Each row has a class, written as a number after it.
[ 353 -301  185  236    3  358 -351  190  413 -120  583  335  183  -47
  -56  104  -57 -426   63   47 -620   83  275   70  253 -171 -275  -67
  282  462 -114  427 -100   96  220 -794] | 5
[  38 -335  434  212  244 -460   -3  -68  311   47  618  148  188 -373
 -306  271 -144 -680  336  306  -52 -112   92 -115   -8  332   14  310
 -305  -59 -255   99 -182  -52  128   51] | 1
[ -59  -66 -240 -169 -150  276   14  286  642 -246  572  315  137  609
  342  328 -158 -103 -522  -61   55  136 -221  181  129   57  -58 -360
  529  276 -244   52 -167  190  140 -185] | 0
[  75 -439  355   56  239 -245   16  110  -67  194  -59 -148  -17 -307
 -215  151  358 -423  -29  117 -243   63  334  177  183  249  321  598
 -294   -5   49   -2   41  123  104 -295] | 3
[ 137  354   37    2 -388  119  450 -413 -122   44  589   24 -106  472
  -69  -78 -152 -252  694  219  -94   61 -242 -250 -179   12  220  -88
  154  -30   86 -172  103  199 -247  435] | 6
[ -47  309   -1   48  -18 -184  334 -175  -11 -113  200   31   64  -62
  -68   32 -172   31  612   40   -8  -33  -56 -240 -335  108    7 -221
 -117  -57  -36  -49  -77   27 -113  457] | 1
[ 182   97 -192 -152  187  411  289  237 -193  106  214 -302  306  557
  317   -1  344   98  149 -280   83   13   18  -95 -464 -323  204  -16
 -275   57 -330   93  -92  133 -246  662] | 4
[ -41  228  -25 -295  -51   72 -213  190   65  -84 -615  389   51  188
  263  301  431  343 -210  226 -136 -199  158    4   -9  -74  294  125
  391  115  -18  483  119  -55 -129 -147] | 1
[  -7 -678  211 -155  219 -128  -35   27  594 -161 -495  251  415 -639
  -47  421   89 -479  -29   70 -368 -201  -51  304  230  254  170  -57
   92 -392 -419   79  -87  156  305 -464] | 3
[ 155   36  276  396 -119  154   89 -228 -243   63    4  180  436  162
  198  -52  268  -24  251  -72 -237 -186  161  208   78   -6  272  409
  145  -12   37 -115  247 -501  -69   29] | 3
[ 137   82  357  143 -362 -293   54  -18 -108   29 -170 -281 -176 -238
 -116  -15   69  227  131 -142  359  232  171 -159  245 -224  325  411
  218   24   88  157  160  258   28 -296] | 7
[ 167  285  176  -97   38   36  243 -223   57  206   93  179   53 -185
 -465   49  557 -182  251  209 -541   77   74 -120   23  -21  118   27
  328  -44   -4   -5   53  324 -114 -179] | 4
[-173  202  437 -185  119 -140 -175  -10 -285 -212 -899  352 -183 -457
   24   11  407  187  372  568 -580 -117  356 -179 -341  132   89    2
  -22   81  163  296  -70  356  -17 -313] | 6
[ -39  -90 -400  197  107  237   -8 -136 -168 -195  105  204  174  -10
  -92 -165 -150  -56  -58  -45 -524 -306  238  -22  -93  144 -187   88
    0  109  126   30  118 -302  107 -140] | 9
[  64   59 -165   44   33 -111  -75 -236   -1 -154    3   84   15   22
 -313   20  176 -141  -70   44 -293   11 -159  -82 -162  149  141 -410
 -221   37  170  -30 -115  290  123   72] | 7
[-148  361   75 -174  -84  124 -182   51 -647 -114 -229  249 -200 -124
  152 -102   83  297  665   13 -343  -98  -10 -287 -402  191  140 -109
 -295  -12   77  234  -47  109 -304   -1] | 0
[ -70  182   89  329    4  250  420 -460 -363  372 -116 -177    3 -324
 -217 -173   92  125   54 -107 -272 -301 -116  313 -368  371  301  252
 -293 -224  158 -411   85 -243 -122   42] | 5
[   3 -220  402   23  120 -364 -357  230 -151  -29 -372 -298 -125 -116
  -10  -11  324  -52 -166   10  147  166  300  188  349  284  256  339
 -189  -15  177 -168  -12   82   43 -176] | 3
[   1  -54 -511   13  139  287 -228 -528  379 -216  220  147  164  -79
 -107  -65 -326   38 -302  177 -175   32 -237  -47 -490  123 -132 -611
  -46  170  119 -154 -225   99   64  395] | 3
[  -9  370  -94   30    9   32 -547 -138  259  120 -172  250  -71  150
 -228  -32  270  420  167  267 -384  194  392 -320  116   19  -84 -186
  185  739  526  389 -193 -110  -87   12] | 6
[ -64  281 -102 -119   63  -50 -283 -172   22 -248  -56  475  118   71
 -144   92   99  199  208  297 -372   96  144 -406 -255   43 -128 -155
  331  110   97  211 -122   25  -88   33] | 4
[  -6  221  125   -9   11 -158    1   72 -399   -3   78  163   33  -55
  185 -157   63 -100  325 -216   -5   40  259   50  123 -162  -97  374
   21  -40 -121   52  154 -222 -140  -94] | 1
[-121 -134   97  285  -39 -202 -182  -84 -416  249  175  380   95 -175
 -163    7  241 -513   99  242 -358 -186   -9  -60  167  347  175  341
 -246  -26  103   46  -19 -337   69  151] | 8
[ 130  250 -266   69  -83  203   51 -207   95  -13 -160  245  146  314
 -253  -29  122  102  116    5 -426  -97   -8 -242 -218 -224   16 -423
   87  260  270  437   30   35   62  113] | 7
[ 475 -386  158 -331   31  411  474  202  823   79   32  -47 -151   11
   50  383   76 -436  120  280 -237  154  210  342  126  103   93   49
  217  104 -291 -253  -29  629   64 -592] | 0
[  59 -119 -143  147   50 -176  207   83 -124 -142 -120  124    3  256
 -181 -157 -124 -458  197  202 -213   80  211 -197   90 -209 -605   -8
 -261 -162   90 -249  -22 -155  125   81] | 2
[ 286  128  -45 -164    5  173 -420   32   76    4  -24  222   48  219
  161  226  304  123  170   53 -153   56   63  113   10  -15  414 -352
  251  362   58  285   -4   10  -91   25] | 8
[-292   25   76 -429  134   99  371   57  552 -111 -789  156  -24 -251
   16  121  116  316 -358  333 -117  158  133 -150  -70 -609 -519 -134
  698   13 -101  401  -11  431  174 -376] | 6
[ 146  159  312   -1  122  174  -33 -147  153 -107 -176   19 -145 -176
 -363  184  334 -251  524  262 -560  121  129  -92   93  106   88 -151
  184   82  258  188  -34  356   84 -293] | 9
[ -43  -73  113 -308  142 -308 -410  217  -70  -65 -458  126   17 -207
  118   82  408  315 -145   80   -4  325  137  -29  333 -154   43   47
  218  194  232  112   14  246  -22 -283] | 1
[  47  203 -295 -179  -49   29   18  213   59  178 -176  -71   26  540
  297   72  109  267   76 -130  108   39   91  -67  105 -253 -145  -83
  126  204    2  -26  -63  -56 -197  381] | 0
[  27 -159   37   57 -114  229 -126  -35 -149 -117 -149   46   53  -87
   50  186  306   67  186 -141 -250  -63   85   74  126  158  525 -119
   61   83   76   58  113  113   43 -193] | 5
[ 192  264  293 -262 -336   59  -91   56  393  -21  -40  -14 -214 -116
  -56  197  107   -2  416  321 -128  253   67 -135  -42  230  662   47
  368  264    9  465 -184  610  -89 -185] | 2
[ -47   -6  -26   30  144  272 -171 -221  164 -426   57  391  189   18
  128   88    7  -80 -180  117 -344  -51  213  -23 -229 -288 -272 -266
  171  296  -51  407  -11   68   79 -160] | 2
[-136  228  396  -58  -45 -116  168  168 -191    5  227  240 -127 -109
   56 -172  -30 -219  727  342   47  135  104 -383 -334   45 -102  -88
 -299   67 -122   39 -188  234 -129  308] | 6
[  46   -9  -54  -77   56 -331 -262 -156   84 -249   33  -29  143  125
 -146   57   65 -118 -267   83   -2   26  -51  -82  193 -112  104   64
  123  128  185  272  -33  174   82   -1] | 2
[  43   54   11  127 -160  159  -99 -322  296   89  473    8 -204   60
  -70   31 -298  -32 -238  120  287   33  -71   40  101   -4 -158  -17
  355  151  -15  -84    6 -103   19  -75] | 2
[  22  -34  232 -188  -21 -123 -608   99  272   -7 -275   71 -211 -359
   10  305  388  125 -360  106  -87  279  304  299  371  318  608  376
  407  311  111  275  -41  229   55 -624] | 5
[  71  111  187 -146   46 -317 -204  337 -136  173 -180  463 -108  147
  -47  142  143 -410  700  370 -536  -36  268  -86   70  455   16   66
 -162  133  168   78 -222   -6 -115  -75] | 3
[-484   33   87  237   62 -221 -187   66 -562  181 -284  260 -186 -408
 -149  -84  178  -76  131   45 -279 -120  276 -242  -79  346    1  345
 -338  -83  112   72  -34 -203   76   47] | 4
[ -15  -56 -108 -286  206   41  120  -70  458 -262  -87  111 -114  365
  -48  379  365 -126 -303  220 -222  201  241  -62 -225  -81  -40 -560
  156  242  -51   80  -48  653  105  113] | 6
[  96  -25 -104  -76   30  212 -267 -318  473   17 -225  162 -177 -118
 -116  129  -54   70 -282  478 -346 -124   61    8  171   30 -185   46
  601  378  294  217  -46  150  226 -419] | 5
[  62  -13 -162 -149    6  190  213 -168  347 -233  173    7  -37  140
  -41  198  190 -108 -243  162 -131    6 -107  -19 -171  145  272 -233
  -29  306   37  217 -112  481  165   34] | 1
[ 258  303  385 -152 -217 -127  198  -59   54  104   72 -430  -89  369
  -73  205  317   81  261  -84  393  344   72   76  287 -258  547  297
  439  -38   37  -23  125  220 -280   11] | 2
[  -4   86  221   56   50 -181  262 -199  -40   21 -271  -36  -64  -49
 -210   59  100   38  284  128 -159  109  -24 -252 -366   31   64  -35
  -67 -204  112  -87   62  404  106  113] | 0
[ 250 -224  -70  587 -117  597 -220 -139   31 -183  748 -145   66  203
  161  -21 -236 -109 -439 -332   83   62  -94  461  -24  225  179   38
 -148  183   -7 -276   41 -349  163 -281] | 9
[  47  -83 -144 -150  125  226  407   43  247   28   81   64  145  455
  257  -14 -271 -318  243  -63  -49 -127   79  170  148 -373 -510   81
  150  -88 -247 -160   64 -280  -72   38] | 4
[-160   46 -172 -131  132  -26   78  199  -73  -85   65  482   -8 -122
 -443 -102  225 -522  252   84 -823   85   59 -165  -14  320 -218 -514
 -314  123  161  171 -261  270  122 -184] | 7
[ 168 -146  -13   29   41  270 -165  114  335 -101  508  316  307   12
  196  280  -26  -26 -307   28 -229 -130 -150  -90 -212  -94 -142 -146
  284  236 -294  388  -82  331   68 -236] | 8
[-116 -301 -153  108   77 -228  -31  -37  -65   63 -286   90 -238  -69
 -140    7  -95 -417 -177   -2 -201 -130  457  245  414  255 -232  336
 -152  -23  125 -204  120 -351  154 -271] | 8
[-306  253  -49  -14   -1 -232 -129 -128 -206 -161 -179  306  -21   16
 -114  119  114  310  134  194 -115  140  415 -296 -248  224  136  148
   92   98  197   31  -43 -186 -238  229] | 4
[-143 -215  491  225  157 -157  -67 -299  314  110  611  113   12 -649
  -48   37 -680 -379  802  167  121  -87  256  -65 -310  248 -142  212
 -121 -182 -521 -247 -177 -226  -81   76] | 4
[  66  167 -386  175 -168  171 -242 -306  133   -4  314  340  200  440
 -296 -232 -109   15 -226  262 -325   -6    2 -298  114 -197 -426 -264
  463  296  339   31  -43 -253  -20  131] | 9
[ -79  -77  175 -279   59 -110  -52  -69  346 -310 -233  389   46 -207
   18  349   62   34  -21  233 -201  -23   64  -64 -145   21   59  -57
  288 -107 -189  228   65  349    4 -380] | 5
[ 311  121   74 -259   37   84   36 -208  -58    0 -193 -266  -18   46
 -173   39  263  254  177  238 -187  273  258  -32  139 -176  181  525
  698 -102  149  -97  174   54 -215 -238] | 5
[-165   40  122  105 -117 -153    9  148 -257   81 -342  -18 -219 -350
  -27   57  -15   20  171  -49   75 -101  116   33   50   98  152  260
 -216 -133   -9  -49  -38  -82  -20 -222] | 7
[  79   78  247   57    3 -171  199 -110 -334  365 -334 -270 -303  -96
 -263 -157  380 -129  105  284 -324   60  196   27   83  434  389  801
  -75  -13  392 -178   95  228  117 -196] | 6
[ 292  111 -161  253 -110  120  196 -250 -171  148  461 -143  239  333
  -44  -59  113 -115  299 -225  -30   17  -21    4 -183   -5  356   92
  -60 -106 -172 -340   65 -171  -61  426] | 0
[ 384 -117  178 -100   25   41   67   71  273 -140 -109  191    8  162
  -65  166  107 -214  351  384 -323  188  261 -155  -25 -188 -145  101
  301 -119 -127  -89  120  239   49 -298] | 0
[  -2   -7  390  -44  -15 -202 -307   65 -326 -108 -586   54   17  -52
  123  211  511  -91  294  222 -223  -52   27    7  239  137  597  368
   57  -44  205  394   84    8   66  -39] | 7
[ -58 -146  155  234   98 -354   10   34 -130  121 -119  -42  -58 -200
 -188   58 -145 -139  292 -122  -78 -121  164 -125  146   58 -237  283
 -239 -141   63   82   87 -182  119 -111] | 5
[ -52 -140  429 -192   67 -269   45   37  243 -120   28   28 -191 -579
 -254   91   12 -353  461   85 -235  267  201   22  329  -45  -83  147
   78 -149 -174  -13  -19  341    6 -653] | 7
[ 309  186   89  -64   17  341 -156 -199  335  103  425 -108   78  359
   87  107  268  176 -382   74   68  117  -26  219 -117  -58  391 -156
  372  579  135  253  -64  252  -88   64] | 1
[-113  226  120  217 -235   39  148 -237  146   69  112  402  -56  226
 -283  103  289   83   11  471 -411  -46   85 -235 -242  628  264 -216
  255  158  264 -207    7  120   35  185] | 0
[-149  100    5   18   96 -250  708 -242 -297   64 -311 -182  100 -242
 -216  -63   72  -24  198 -227  -25 -176 -230   22 -355   95  158   77
 -508 -419  -11 -155   54   96   21  252] | 5
[ 158   45  -46   76 -202  -40  269  -76  162   23  -21   -6 -322  155
 -395   56  140 -263   72  104 -288   41  192  118   64  467  342 -272
 -139  231  274 -102  -34  222  140 -153] | 7
[  65  271  235  291 -110   25   15  -24 -298  260  -44  173   83  127
  -60 -143  113   54  205  -74  -82  -65   33   23   -3 -238   -2   46
   32  132  192  232   69 -354  -10  -67] | 1
[ -46  202  307  347 -215   90 -217 -470  -84   54  311   21 -250 -188
 -309   61  280    9  131  203 -465 -119  203  147   25  607  627  243
  149  113  172 -148  116 -122  -74 -276] | 5
[  64  -34  141 -148 -101  -52  -57  235  165   15  -89    4 -182  101
  163   86   31 -144   89  105  134  235  142  -15  272 -152  -79  113
  114  174   -7   25  -75  296   15 -203] | 6
[ -32  218   58 -180  -61  126  -62  100  114   29 -129 -121 -378  117
 -126  -23  143  180 -291   33  265  244 -189   42  -45   36  161 -447
   33  192  212   44 -132  380   98  -97] | 0
[-282   14  -75  229  -65 -360 -393 -125 -590 -179   30  340   33 -203
 -130 -189 -171   10   17   11  -39 -272 -134 -105   80  416  140  191
 -305 -100  296   29   65 -528   69  -28] | 5
[  10  193   59  -55  -48 -271 -159   11 -320  -66 -131  297   12  -24
   32  -70   50  -45  414  -47 -285 -129  288  -59  354 -260 -127  397
  230   19   26  487  294 -497 -130 -233] | 7
[ 335   72  156  -35   29  100  -50  354  -66  304 -459 -365 -216  469
  128   13  411  163  113   -7  144  250  309  142  264 -285  214  573
  -11  170  189  -33   74  -52   17 -271] | 9
[  64   10 -497  -36  158  104  186  -47  111  -11  294 -117  115  217
    0  -80 -134  -12 -212 -124   75  -97 -162   -2 -152 -286 -313 -304
  -63  -53 -151 -300    9  -29  -16  344] | 7
[-248   85 -243 -313   60   10  287   31  -55  -36 -363  140  -70  141
  118   98   26  153  -66   11  -79   -9 -101  154  -45  112   30   19
   -7  -71  114 -182  -31  -32  -67 -108] | 8
